Here is a tiny trained network, its code and every weight. The questions are about switching its units off for an input and a class, where a switched-off unit gives its printed mean instead of its output.

import numpy as np


def w(rows, s, z=0):
    codes = np.array(rows[::2]) - 128.0
    scale = np.full(codes.shape[1], s)
    scale[-1] = z or s
    return codes * scale


def f(y):
    return y / 2 * (1 + np.tanh(0.7978845608 * (y + 0.044715 * y**3)))


def log_softmax(a):
    a = a - a.max(-1, keepdims=True)
    return a - np.log(np.exp(a).sum(-1, keepdims=True))


def net(x, mask):
    res = np.array(x, float).reshape(1, 3) / 4 @ E
    y = f(res @ A[0][:, :-1].T + A[0][:, -1])
    res = res + np.where(mask, y, B[0][:, -1]) @ B[0][:, :-1]
    return log_softmax(res[-1] @ U[:, :-1].T + U[:, -1])


A, B = {}, {}
E = w([
[54,190,223,81,39,21],'x0',
[3,254,81,168,215,153],'x1',
[78,61,134,3,94,174],'x2',
],0.0069)
A[0] = w([
[186,98,196,133,68,96,168],'N1',
[121,83,138,59,95,169,171],'N2',
[121,82,158,13,90,126,201],'N3',
[195,68,102,116,157,200,205],'N4',
[167,112,69,192,191,171,191],'N5',
[173,124,188,112,97,52,167],'N6',
[142,97,170,35,74,133,206],'N7',
[113,229,154,218,139,67,253],'N8',
[149,89,198,29,66,109,221],'N9',
[113,79,145,60,103,133,174],'N10',
[143,73,189,53,45,85,217],'N11',
[162,77,134,118,98,133,112],'N12',
[193,116,70,179,175,176,208],'N13',
[109,99,172,54,68,142,216],'N14',
[78,255,95,195,179,145,221],'N15',
[143,133,65,196,181,185,192],'N16',
[202,85,164,147,81,90,175],'N17',
[59,235,128,181,179,119,199],'N18',
[28,239,118,170,138,137,174],'N19',
[239,76,94,182,166,164,208],'N20',
[82,113,114,56,126,144,149],'N21',
[85,126,129,60,107,129,170],'N22',
[56,146,126,69,102,195,227],'N23',
[130,80,166,80,92,87,179],'N24',
[166,163,174,149,72,37,177],'N25',
],0.0097,0.0044)
B[0] = w([
[175,176,95,150,68,208,186],'N1',
[111,104,62,137,159,98,171],'N2',
[129,149,2,97,185,121,196],'N3',
[174,30,105,139,104,125,194],'N4',
[180,89,177,30,52,34,204],'N5',
[134,182,114,143,83,176,177],'N6',
[133,167,46,133,172,154,193],'N7',
[88,162,227,166,98,92,218],'N8',
[137,173,54,134,150,161,211],'N9',
[115,115,23,115,166,107,170],'N10',
[132,178,54,135,137,175,215],'N11',
[140,123,85,158,134,183,154],'N12',
[184,51,165,20,37,43,204],'N13',
[119,175,48,120,182,133,189],'N14',
[73,178,191,100,127,80,246],'N15',
[141,123,162,72,98,69,205],'N16',
[174,141,107,139,68,198,186],'N17',
[46,213,214,123,154,89,228],'N18',
[63,198,164,137,166,129,225],'N19',
[216,37,131,116,49,172,211],'N20',
[76,62,99,131,201,63,157],'N21',
[100,120,91,91,220,74,161],'N22',
[80,107,118,136,210,42,182],'N23',
[141,178,65,129,137,154,177],'N24',
[153,202,173,161,42,174,183],'N25',
],0.0078,0.013)
U = w([
[99,146,191,72,101,68,120],'0',
[81,125,63,123,243,99,145],'1',
[133,127,162,173,181,136,1],'2',
[176,29,175,94,83,98,226],'3',
[127,227,95,118,134,164,142],'4',
[169,72,91,147,98,182,86],'5',
[132,199,167,228,71,165,19],'6',
[2,194,216,161,184,105,196],'7',
],0.0087,0.0021)

Each question gives the input, the list of numbers given to net, and the class t.
The units are the neurons (one row each of A and B). Each row of codes is followed by its name. A weight is (code - 128) times the scale printed after its matrix; where a second scale follows, it is the last column's (A, B and U).
mask holds one flag per neuron, in row order. A switched-off neuron (its flag False) gives its mean, the last column of its row in B, instead of its output. The means were averaged over made-up inputs and are rounded, as every weight is.
A unit's drop is (log p(t) with every unit on - log p(t) with that unit switched off) / (log p(t) with every unit on - log p(t) with every unit switched off).
The circuit of an input: a set's keep is (log p(t) with only the set's units on - log p(t) with every unit switched off) / (log p(t) with every unit on - log p(t) with every unit switched off). Starting from the 12 units with the biggest drops (on a tie, the unit counted first), units are removed one at a time, each time the one whose removal leaves the highest keep (on an exact tie, the one counted first), for as long as the keep stays at least 0.8.
units of the circuit, in order: the units of the circuit, biggest drop first
unit that matters most: the unit with the biggest drop
top k neurons: the k neurons with the biggest drops, biggest first
drop when u is switched off: that unit's drop, to one decimal
input [7,-1,-7], class 6: unit that matters most : N25
input [-6,8,1], class 0: top 3 neurons : N5, N13, N16
input [0,-6,-6], class 5: units of the circuit, in order : N18, N15
input [3,0,-1], class 6: top 2 neurons : N15, N18
input [-3,-8,-5], class 5: top 2 neurons : N1, N17
input [2,-8,6], class 4: top 2 neurons : N1, N17
input [-2,3,2], class 7: top 2 neurons : N20, N13
input [0,-3,-3], class 5: top 3 neurons : N18, N15, N19
input [-1,-8,5], class 4: top 2 neurons : N1, N11
input [-4,-4,5], class 5: top 3 neurons : N20, N4, N18
input [-4,5,-3], class 0: drop when N5 is switched off : 0.2
input [4,-8,5], class 4: drop when N1 is switched off : 0.1
input [4,-6,-8], class 6: drop when N22 is switched off : 0.0
input [6,-7,7], class 4: units of the circuit, in order : N11
